Below are the code and all the weights of a small trained network. Each question names an input and a target symbol and asks about switching units off, where a switched-off unit gives its printed mean instead of its output.

import numpy as np


def w(rows, s, z=0):
    codes = np.array(rows[::2]) - 128.0
    scale = np.full(codes.shape[1], s)
    scale[-1] = z or s
    return codes * scale


def f(y):
    return y / 2 * (1 + np.tanh(0.7978845608 * (y + 0.044715 * y**3)))


def softmax(a):
    e = np.exp(a - a.max(-1, keepdims=True))
    return e / e.sum(-1, keepdims=True)


def log_softmax(a):
    a = a - a.max(-1, keepdims=True)
    return a - np.log(np.exp(a).sum(-1, keepdims=True))


def net(x, mask):
    ids = ['ΔΠαβγεζμω'.index(c) for c in x.split()]
    T = len(ids)
    res = E[ids] + P[:T]
    r = res
    for j in range(3):
        rows = slice(3 * j, 3 * j + 3)
        q, k, v = (r @ M[0][rows].T for M in (Q, K, V))
        z = softmax(np.where(np.tri(T) > 0, q @ k.T / 3**0.5, -1e9)) @ v
        o = O[0][rows]
        res = res + np.where(mask[j], z, o[:, -1]) @ o[:, :-1]
    y = f(res @ A[0][:, :-1].T + A[0][:, -1])
    res = res + np.where(mask[3:11], y, B[0][:, -1]) @ B[0][:, :-1]
    return log_softmax(res[-1] @ U[:, :-1].T + U[:, -1])


Q, K, V, O, A, B = {}, {}, {}, {}, {}, {}
E = w([
[195,81,57,145],'Δ',
[254,207,91,185],'Π',
[156,77,72,155],'α',
[73,140,32,145],'β',
[180,172,111,254],'γ',
[48,251,101,168],'ε',
[124,194,85,27],'ζ',
[45,137,218,88],'μ',
[175,182,14,230],'ω',
],0.01)
P = w([
[253,35,213,133],'0',
[134,110,184,138],'1',
[139,101,199,120],'2',
[143,84,218,116],'3',
[142,100,228,121],'4',
[140,83,223,106],'5',
[141,101,226,134],'6',
[141,101,183,135],'7',
[142,49,251,89],'8',
],0.0032)
Q[0] = w([
[227,91,135,83],'h0',
[223,207,129,100],'h0',
[181,99,201,153],'h0',
[95,135,183,174],'h1',
[145,133,69,183],'h1',
[113,146,56,123],'h1',
[169,58,164,151],'h2',
[101,167,248,102],'h2',
[236,130,171,88],'h2',
],0.015)
K[0] = w([
[170,64,226,154],'h0',
[236,111,167,103],'h0',
[147,173,231,119],'h0',
[85,66,92,98],'h1',
[123,121,213,104],'h1',
[207,128,173,98],'h1',
[170,104,91,22],'h2',
[128,143,247,33],'h2',
[238,3,201,21],'h2',
],0.013)
V[0] = w([
[162,166,124,102],'h0',
[83,181,111,87],'h0',
[111,98,5,75],'h0',
[167,199,127,44],'h1',
[50,178,113,161],'h1',
[158,188,70,162],'h1',
[163,163,170,163],'h2',
[105,156,62,179],'h2',
[85,212,51,127],'h2',
],0.013)
O[0] = w([
[111,154,180,125,170],'h0',
[73,88,138,140,32],'h0',
[170,23,224,117,181],'h0',
[158,89,162,13,160],'h1',
[118,189,208,148,18],'h1',
[216,118,153,149,253],'h1',
[128,197,131,113,159],'h2',
[188,107,179,143,181],'h2',
[146,102,244,93,111],'h2',
],0.011,0.0026)
A[0] = w([
[116,108,92,81,102],'n0',
[221,185,166,230,121],'n1',
[203,64,141,130,107],'n2',
[69,2,107,131,251],'n3',
[49,79,216,215,178],'n4',
[206,187,66,129,89],'n5',
[147,237,103,65,200],'n6',
[94,88,76,248,124],'n7',
],0.0068,0.0027)
B[0] = w([
[169,117,132,115,135],'n0',
[83,164,186,218,247],'n1',
[198,147,170,175,254],'n2',
[145,11,73,47,215],'n3',
[47,89,65,68,175],'n4',
[66,213,62,92,237],'n5',
[91,80,192,56,204],'n6',
[140,70,78,203,176],'n7',
],0.011,0.0045)
U = w([
[188,152,62,153,86],'Δ',
[117,216,109,130,1],'Π',
[125,117,91,170,238],'α',
[117,78,159,142,156],'β',
[76,136,131,220,27],'γ',
[61,111,191,175,106],'ε',
[181,186,146,50,190],'ζ',
[1,113,77,113,203],'μ',
[141,157,184,178,57],'ω',
],0.0059,0.0024)

Each question gives the input, a string of symbols that net reads in full, and the target symbol t.
The units are the heads (3 rows each of Q, K, V and O) and the neurons (one row each of A and B). Each row of codes is followed by its name. A weight is (code - 128) times the scale printed after its matrix; where a second scale follows, it is the last column's (O, A, B and U).
mask holds one flag per unit, heads first, then neurons. A switched-off unit (its flag False) gives its mean, the last column of its rows in O or B, instead of its output. The means were averaged over made-up inputs and are rounded, as every weight is.
A unit's drop is (log p(t) with every unit on - log p(t) with that unit switched off) / (log p(t) with every unit on - log p(t) with every unit switched off).
The circuit of an input: a set's keep is (log p(t) with only the set's units on - log p(t) with every unit switched off) / (log p(t) with every unit on - log p(t) with every unit switched off). Starting from all 11 units, units are removed one at a time, each time the one whose removal leaves the highest keep (on an exact tie, the one counted first), for as long as the keep stays at least 0.8.
circuit, biggest first: the units of the circuit, biggest drop first
unit that matters most: the unit with the biggest drop
k most important neurons: the k neurons with the biggest drops, biggest first
which heads matter: for each layer, one digit per head in row order, 1 if its drop is at least 0.15 and else 0, layers parted by /
drop when u is switched off: that unit's drop, to one decimal
input μ Δ Δ, target μ: unit that matters most => h1
input γ Δ α Δ ω ε β Π, target Π: 2 most important neurons => (n5, n3)
input ε ζ β Δ Δ μ Π Δ μ, target μ: circuit, biggest first => (h2, n2)
input β ε ε β β, target ε: which heads matter => 011
input β Δ β β β γ, target γ: which heads matter => 010
input Δ ε μ μ Δ, target μ: circuit, biggest first => (h0, n2, h1)
input Δ ε ω Δ β ζ Δ ω, target ω: circuit, biggest first => (h2, n1, n2, h0)
input ω ζ γ, target ω: which heads matter => 011
input μ μ γ, target μ: 3 most important neurons => (n6, n2, n5)
input γ Δ ω Δ Δ γ, target γ: 2 most important neurons => (n1, n7)
input ζ ω μ Δ β μ, target μ: 3 most important neurons => (n2, n4, n1)
input ω Δ β β Δ ζ Δ β, target β: drop when h1 is switched off => 0.0
input Π Δ Δ Π Δ Δ β Π Π, target Π: drop when n5 is switched off => 0.5
input Π Δ Δ β, target β: most important neuron => (n3)
input γ ζ ε, target ε: drop when n1 is switched off => 0.0
input γ Δ α ζ Δ β β ε, target ε: drop when n4 is switched off => 0.1
input Δ ω ω, target ω: 2 most important neurons => (n1, n2)
